Below is a small trained network, with its code and all its weights. Each question gives an input and a target symbol and asks what happens when units are switched off, that is, made to give their printed mean instead of their output.

import numpy as np


def w(rows, s, z=0):
    codes = np.array(rows[::2]) - 128.0
    scale = np.full(codes.shape[1], s)
    scale[-1] = z or s
    return codes * scale


def norm(h):
    return h / np.sqrt((h * h).mean(-1, keepdims=True) + 1e-5)


def f(y):
    return np.maximum(y, 0)


def softmax(a):
    e = np.exp(a - a.max(-1, keepdims=True))
    return e / e.sum(-1, keepdims=True)


def log_softmax(a):
    a = a - a.max(-1, keepdims=True)
    return a - np.log(np.exp(a).sum(-1, keepdims=True))


def net(x, mask):
    ids = ['αγδεζηθλμξπστφψω'.index(c) for c in x.split()]
    T = len(ids)
    res = E[ids] + P[:T]
    u = 0
    for l in range(3):
        q, k, v = (norm(res) @ M[l].T for M in (Q, K, V))
        z = softmax(np.where(np.tri(T) > 0, q @ k.T / 4**0.5, -1e9)) @ v
        res = res + np.where(mask[u], z, O[l][:, -1]) @ O[l][:, :-1]
        u += 1
        y = f(norm(res) @ A[l][:, :-1].T + A[l][:, -1])
        res = res + np.where(mask[u : u + 4], y, B[l][:, -1]) @ B[l][:, :-1]
        u += 4
    return log_softmax(norm(res)[-1] @ U[:, :-1].T + U[:, -1])


Q, K, V, O, A, B = {}, {}, {}, {}, {}, {}
E = w([
[125,167,109,149,207,221,128,130],'α',
[130,134,128,91,129,141,102,189],'γ',
[145,51,75,113,181,114,49,173],'δ',
[88,148,127,158,47,136,67,158],'ε',
[132,134,156,94,169,104,130,192],'ζ',
[153,115,162,108,116,161,138,163],'η',
[137,68,150,198,132,185,103,81],'θ',
[115,160,180,144,138,124,119,152],'λ',
[109,121,179,119,138,153,141,199],'μ',
[98,28,152,100,162,110,128,126],'ξ',
[144,172,68,220,185,189,83,141],'π',
[79,93,78,84,198,217,110,171],'σ',
[55,131,173,144,93,114,105,206],'τ',
[199,159,198,107,254,136,76,105],'φ',
[148,95,169,137,146,156,131,175],'ψ',
[102,148,80,115,156,98,136,25],'ω',
],0.018)
P = w([
[171,143,162,125,43,92,162,254],'0',
[97,155,194,132,102,143,115,209],'1',
[87,157,185,131,119,141,105,192],'2',
[90,156,175,125,134,132,100,178],'3',
[87,159,171,121,133,135,104,161],'4',
[93,159,158,113,147,132,102,155],'5',
[86,158,152,118,151,130,102,140],'6',
[93,162,146,119,152,124,111,125],'7',
[90,162,135,119,154,114,123,114],'8',
[101,156,135,117,169,111,116,100],'9',
[113,163,120,110,170,110,117,94],'10',
],0.0083)
Q[0] = w([
[184,140,145,118,99,168,183,170],'0.h0',
[108,182,89,115,99,74,251,77],'0.h0',
[167,92,172,191,166,148,188,219],'0.h0',
[46,126,115,144,253,124,34,67],'0.h0',
],0.0069)
K[0] = w([
[52,170,111,150,210,255,61,184],'0.h0',
[221,69,218,210,53,112,162,233],'0.h0',
[12,87,209,80,172,210,79,116],'0.h0',
[231,125,12,148,134,16,252,76],'0.h0',
],0.0056)
V[0] = w([
[113,68,169,162,111,183,83,72],'0.h0',
[115,141,193,106,4,155,97,122],'0.h0',
[43,220,193,106,106,146,114,171],'0.h0',
[127,173,70,99,124,48,229,71],'0.h0',
],0.0046)
O[0] = w([
[143,115,153,4,91,191,167,66,120],'0.h0',
[226,87,150,126,118,183,114,200,146],'0.h0',
[26,66,205,165,96,80,170,182,221],'0.h0',
[65,187,196,115,150,132,253,123,3],'0.h0',
],0.0069,0.0067)
A[0] = w([
[120,168,182,110,187,91,162,135,255],'0.n0',
[167,70,163,83,203,222,74,153,159],'0.n1',
[180,86,82,1,103,135,172,96,106],'0.n2',
[169,176,129,148,249,246,195,177,132],'0.n3',
],0.0053,0.0038)
B[0] = w([
[45,48,80,170,20,144,47,154,175],'0.n0',
[92,193,109,155,74,109,136,122,255],'0.n1',
[102,160,254,174,113,106,125,89,131],'0.n2',
[84,133,207,105,56,43,165,96,163],'0.n3',
],0.0076,0.0069)
Q[1] = w([
[190,149,161,113,146,159,200,160],'1.h0',
[137,103,162,158,85,101,78,136],'1.h0',
[47,127,120,177,74,105,78,136],'1.h0',
[220,143,92,114,214,126,246,129],'1.h0',
],0.014)
K[1] = w([
[141,132,204,144,108,166,165,224],'1.h0',
[123,109,137,134,178,116,98,46],'1.h0',
[90,137,85,129,155,106,152,45],'1.h0',
[159,115,180,166,67,128,127,250],'1.h0',
],0.012)
V[1] = w([
[71,253,197,89,96,101,151,139],'1.h0',
[116,13,198,24,112,47,91,100],'1.h0',
[144,210,132,73,137,76,95,143],'1.h0',
[56,40,113,84,79,156,182,180],'1.h0',
],0.0083)
O[1] = w([
[154,204,122,93,138,63,147,145,158],'1.h0',
[161,52,211,18,4,88,123,105,227],'1.h0',
[142,174,146,89,160,72,44,158,90],'1.h0',
[157,133,66,104,53,120,178,93,253],'1.h0',
],0.012,0.0036)
A[1] = w([
[159,215,160,104,198,45,171,182,54],'1.n0',
[93,92,100,84,117,93,134,223,251],'1.n1',
[150,62,127,167,186,254,142,114,123],'1.n2',
[193,136,168,40,107,95,155,163,89],'1.n3',
],0.0082,0.0028)
B[1] = w([
[105,151,190,188,62,135,144,26,166],'1.n0',
[161,175,161,124,137,162,169,121,254],'1.n1',
[103,188,156,103,97,248,175,154,169],'1.n2',
[56,141,177,130,202,121,71,162,185],'1.n3',
],0.011,0.0093)
Q[2] = w([
[235,166,28,147,175,110,192,167],'2.h0',
[142,64,116,57,45,128,149,83],'2.h0',
[4,189,98,125,2,135,81,228],'2.h0',
[54,188,159,41,119,26,76,52],'2.h0',
],0.0099)
K[2] = w([
[121,198,138,119,83,176,210,254],'2.h0',
[106,49,71,65,63,116,132,128],'2.h0',
[83,149,79,75,169,149,136,46],'2.h0',
[95,164,76,111,84,31,71,113],'2.h0',
],0.0098)
V[2] = w([
[196,133,254,70,148,208,143,108],'2.h0',
[123,196,48,30,157,180,217,100],'2.h0',
[113,59,35,31,132,123,83,216],'2.h0',
[85,210,85,54,66,154,152,167],'2.h0',
],0.0077)
O[2] = w([
[192,93,215,128,177,143,135,99,171],'2.h0',
[78,126,118,49,183,151,135,11,115],'2.h0',
[72,46,22,96,221,139,104,161,111],'2.h0',
[169,188,37,62,183,167,160,86,253],'2.h0',
],0.011,0.0068)
A[2] = w([
[156,80,238,174,72,58,145,174,206],'2.n0',
[62,164,82,1,159,160,161,14,56],'2.n1',
[31,122,140,143,25,85,111,48,192],'2.n2',
[109,2,226,104,137,127,133,116,1],'2.n3',
],0.0088,0.0043)
B[2] = w([
[74,105,78,143,209,103,131,12,255],'2.n0',
[99,120,131,74,140,170,49,74,220],'2.n1',
[173,165,139,42,130,155,215,218,190],'2.n2',
[230,132,70,91,81,118,83,137,170],'2.n3',
],0.011,0.0096)
U = w([
[132,98,193,128,95,254,134,127,116],'α',
[26,72,94,146,86,78,193,154,181],'γ',
[70,180,83,208,185,155,84,163,112],'δ',
[212,45,143,45,43,86,150,108,69],'ε',
[161,137,26,179,25,91,110,139,204],'ζ',
[187,54,100,171,184,108,174,90,213],'η',
[155,122,233,104,148,99,52,119,210],'θ',
[197,96,127,121,187,127,173,123,126],'λ',
[122,118,119,108,115,117,144,146,64],'μ',
[110,95,110,109,205,73,183,151,181],'ξ',
[130,106,106,149,147,97,169,119,190],'π',
[94,141,61,58,162,171,79,64,179],'σ',
[147,97,114,123,170,116,207,135,129],'τ',
[187,152,134,54,166,158,118,254,53],'φ',
[102,23,100,133,124,150,23,177,135],'ψ',
[191,239,122,129,74,99,182,77,5],'ω',
],0.0087,0.0021)

Each question gives the input, a string of symbols that net reads in full, and the target symbol t.
The units are the heads (4 rows each of Q, K, V and O) and the neurons (one row each of A and B). Each row of codes is followed by its name. A weight is (code - 128) times the scale printed after its matrix; where a second scale follows, it is the last column's (O, A, B and U).
mask holds one flag per unit, layer by layer, with each layer's heads first. A switched-off unit (its flag False) gives its mean, the last column of its rows in O or B, instead of its output. The means were averaged over made-up inputs and are rounded, as every weight is.
A unit's drop is (log p(t) with every unit on - log p(t) with that unit switched off) / (log p(t) with every unit on - log p(t) with every unit switched off).
The circuit of an input: a set's keep is (log p(t) with only the set's units on - log p(t) with every unit switched off) / (log p(t) with every unit on - log p(t) with every unit switched off). Starting from the 12 units with the biggest drops (on a tie, the unit counted first), units are removed one at a time, each time the one whose removal leaves the highest keep (on an exact tie, the one counted first), for as long as the keep stays at least 0.8.
circuit, biggest first: the units of the circuit, biggest drop first
most important unit: the unit with the biggest drop
top k neurons: the k neurons with the biggest drops, biggest first
top k neurons in layer l: the k neurons of layer l with the biggest drops, biggest first
drop when u is switched off: that unit's drop, to one decimal
input γ σ φ θ δ γ ζ γ γ γ γ, target ψ: circuit, biggest first -> [2.h0; 1.h0]
input ω τ θ γ θ η φ γ, target ω: most important unit -> 0.h0
input γ ζ ε, target ζ: top 2 neurons in layer 0 -> [0.n1; 0.n0]
input δ σ γ ω γ ξ λ σ γ θ ε, target δ: circuit, biggest first -> [0.h0; 1.h0]
input γ ζ ψ, target η: circuit, biggest first -> [2.n0; 2.h0; 1.n2]
input ε γ γ θ ε η, target α: circuit, biggest first -> [1.h0; 1.n2]
input γ ε γ ε γ α γ θ ε γ, target α: circuit, biggest first -> [1.h0; 2.h0]
input γ ζ θ ε, target α: circuit, biggest first -> [1.h0; 1.n2; 2.h0]
input δ ξ γ γ α ε, target ω: circuit, biggest first -> [0.n3; 1.h0; 2.h0]
input ξ γ θ σ γ γ θ, target α: top 2 neurons -> [1.n2; 2.n0]
input ε α γ γ φ ξ ε π π ω, target ε: circuit, biggest first -> [0.n1; 1.h0; 2.n3; 2.h0]
input ξ ξ ε σ γ θ ζ, target α: circuit, biggest first -> [1.h0; 2.h0]
input φ γ γ γ σ ε φ η θ ψ, target α: circuit, biggest first -> [1.h0; 1.n2; 0.n0]
input γ γ γ γ γ ζ λ ψ, target η: most important unit -> 0.h0
input γ γ γ γ γ γ μ ψ φ γ δ, target ψ: circuit, biggest first -> [1.h0; 2.h0; 0.h0]
input ω γ ζ ε τ γ σ γ σ ε π, target ω: circuit, biggest first -> [0.h0; 1.n0; 1.h0; 2.h0]
input γ γ ε γ γ α, target ω: circuit, biggest first -> [0.n3; 1.n0; 1.h0]
input γ ψ σ φ γ γ ε α ε γ, target ω: top 2 neurons -> [0.n3; 1.n0]
input ε γ γ ε τ, target γ: top 4 neurons -> [0.n1; 2.n0; 2.n1; 1.n2]
input ε γ ε ζ, target ξ: top 4 neurons -> [2.n0; 0.n1; 1.n2; 1.n1]
input σ σ σ θ α ε σ ε γ ξ μ, target ε: most important unit -> 1.h0
input ε α γ ζ ζ, target ω: top 2 neurons -> [0.n3; 1.n0]
input γ ψ ε μ μ φ σ τ θ ω, target γ: top 2 neurons -> [1.n1; 0.n1]
input γ γ γ, target φ: top 3 neurons -> [1.n1; 1.n0; 2.n0]
input γ γ σ σ ω φ, target γ: drop when 1.n0 is switched off -> 0.1
input φ γ θ ψ γ γ θ ξ γ, target ε: drop when 1.h0 is switched off -> 1.8
